Below are the code and all the weights of a small trained network. Each question names an input and a class and asks about switching units off, where a switched-off unit gives its printed mean instead of its output.

import numpy as np


def w(rows, s, z=0):
    codes = np.array(rows[::2]) - 128.0
    scale = np.full(codes.shape[1], s)
    scale[-1] = z or s
    return codes * scale


def norm(h):
    return h / np.sqrt((h * h).mean(-1, keepdims=True) + 1e-5)


def f(y):
    return y / 2 * (1 + np.tanh(0.7978845608 * (y + 0.044715 * y**3)))


def log_softmax(a):
    a = a - a.max(-1, keepdims=True)
    return a - np.log(np.exp(a).sum(-1, keepdims=True))


def net(x, mask):
    res = np.array(x, float).reshape(1, 3) / 4 @ E
    u = 0
    for l in range(2):
        y = f(norm(res) @ A[l][:, :-1].T + A[l][:, -1])
        res = res + np.where(mask[u : u + 16], y, B[l][:, -1]) @ B[l][:, :-1]
        u += 16
    return log_softmax(norm(res)[-1] @ U[:, :-1].T + U[:, -1])


A, B = {}, {}
E = w([
[100,188,159,171,32],'x0',
[76,135,78,88,93],'x1',
[142,3,86,201,93],'x2',
],0.0055)
A[0] = w([
[156,112,146,122,216,70],'0.n1',
[26,135,88,66,131,59],'0.n2',
[127,153,175,151,82,85],'0.n3',
[124,104,152,81,132,2],'0.n4',
[110,136,164,86,137,128],'0.n5',
[138,94,114,83,191,85],'0.n6',
[62,126,79,98,158,54],'0.n7',
[104,125,74,75,104,31],'0.n8',
[162,144,191,190,194,80],'0.n9',
[83,155,140,119,134,120],'0.n10',
[114,164,123,137,160,131],'0.n11',
[162,189,144,65,204,119],'0.n12',
[171,109,140,7,209,88],'0.n13',
[183,111,135,102,143,98],'0.n14',
[202,131,213,166,195,102],'0.n15',
[110,152,191,134,92,67],'0.n16',
],0.014,0.0066)
B[0] = w([
[230,131,130,88,44,194],'0.n1',
[135,45,18,96,47,181],'0.n2',
[196,196,121,153,116,177],'0.n3',
[151,165,124,138,15,110],'0.n4',
[42,180,188,116,128,157],'0.n5',
[204,234,212,169,142,198],'0.n6',
[202,40,98,40,26,149],'0.n7',
[113,51,100,16,17,140],'0.n8',
[109,69,22,45,36,186],'0.n9',
[47,154,90,195,120,154],'0.n10',
[52,131,106,150,151,149],'0.n11',
[10,126,108,185,172,251],'0.n12',
[155,255,228,90,103,255],'0.n13',
[177,142,155,139,134,148],'0.n14',
[77,29,43,75,39,223],'0.n15',
[183,242,123,160,92,167],'0.n16',
],0.0081,0.0069)
A[1] = w([
[190,115,153,132,105,109],'1.n1',
[164,53,144,153,196,112],'1.n2',
[91,187,137,233,74,212],'1.n3',
[140,153,183,122,153,91],'1.n4',
[174,66,70,214,157,37],'1.n5',
[176,189,139,81,177,29],'1.n6',
[36,97,103,84,95,83],'1.n7',
[127,151,34,104,51,132],'1.n8',
[156,104,133,56,83,193],'1.n9',
[170,195,165,207,57,153],'1.n10',
[28,99,216,180,167,220],'1.n11',
[151,31,211,70,210,130],'1.n12',
[192,74,78,214,168,254],'1.n13',
[60,111,80,41,101,168],'1.n14',
[173,9,70,205,174,98],'1.n15',
[149,146,86,132,166,105],'1.n16',
],0.011,0.0052)
B[1] = w([
[180,153,161,22,138,154],'1.n1',
[79,211,134,110,85,149],'1.n2',
[154,200,220,84,135,254],'1.n3',
[174,205,150,112,123,132],'1.n4',
[26,199,40,159,136,159],'1.n5',
[205,148,194,47,24,136],'1.n6',
[47,55,32,155,112,182],'1.n7',
[218,58,110,28,136,239],'1.n8',
[175,38,202,86,127,206],'1.n9',
[206,206,252,32,148,236],'1.n10',
[24,226,2,225,231,169],'1.n11',
[137,252,235,35,24,148],'1.n12',
[34,236,139,97,170,211],'1.n13',
[135,49,52,191,138,218],'1.n14',
[9,215,53,173,145,195],'1.n15',
[184,192,180,76,130,118],'1.n16',
],0.0086,0.0087)
U = w([
[189,213,205,38,43,223],'0',
[5,215,57,170,124,234],'1',
[141,64,72,65,31,250],'2',
[105,140,141,67,81,194],'3',
[177,87,165,225,198,2],'4',
[121,56,213,183,214,2],'5',
[150,71,166,220,208,2],'6',
[166,79,189,204,232,2],'7',
],0.012,0.0075)

Each question gives the input, the list of numbers given to net, and the class t.
The units are the neurons (one row each of A and B). Each row of codes is followed by its name. A weight is (code - 128) times the scale printed after its matrix; where a second scale follows, it is the last column's (A, B and U).
mask holds one flag per neuron, layer by layer. A switched-off neuron (its flag False) gives its mean, the last column of its row in B, instead of its output. The means were averaged over made-up inputs and are rounded, as every weight is.
A unit's drop is (log p(t) with every unit on - log p(t) with that unit switched off) / (log p(t) with every unit on - log p(t) with every unit switched off).
unit that matters most: the unit with the biggest drop
k most important neurons: the k neurons with the biggest drops, biggest first
top k neurons in layer l: the k neurons of layer l with the biggest drops, biggest first
drop when u is switched off: that unit's drop, to one decimal
input [-2,-3,4], class 1: unit that matters most => 0.n13
input [4,2,5], class 1: top 3 neurons in layer 0 => 0.n13; 0.n1; 0.n6
input [-5,-5,6], class 1: top 4 neurons in layer 0 => 0.n13; 0.n7; 0.n8; 0.n5
input [6,8,-2], class 2: 3 most important neurons => 0.n2; 0.n13; 0.n6
input [7,-7,8], class 1: top 2 neurons in layer 1 => 1.n15; 1.n5
input [5,5,6], class 1: 3 most important neurons => 0.n13; 0.n1; 0.n16
input [-4,1,-8], class 1: 2 most important neurons => 0.n12; 1.n11
input [-6,-7,6], class 2: 2 most important neurons => 0.n15; 0.n9
input [-3,7,-6], class 2: top 2 neurons in layer 0 => 0.n2; 0.n7
input [-5,-7,-6], class 2: top 2 neurons in layer 0 => 0.n15; 0.n9
input [-3,-2,4], class 1: 3 most important neurons => 0.n13; 1.n15; 0.n7
input [-5,2,-7], class 1: 2 most important neurons => 0.n12; 1.n11
input [5,-8,3], class 2: drop when 0.n15 is switched off => 0.1
input [-3,-5,-4], class 2: drop when 0.n9 is switched off => 1.2
input [2,-6,-6], class 1: most important neuron => 0.n12
input [1,0,5], class 1: drop when 0.n13 is switched off => 0.2
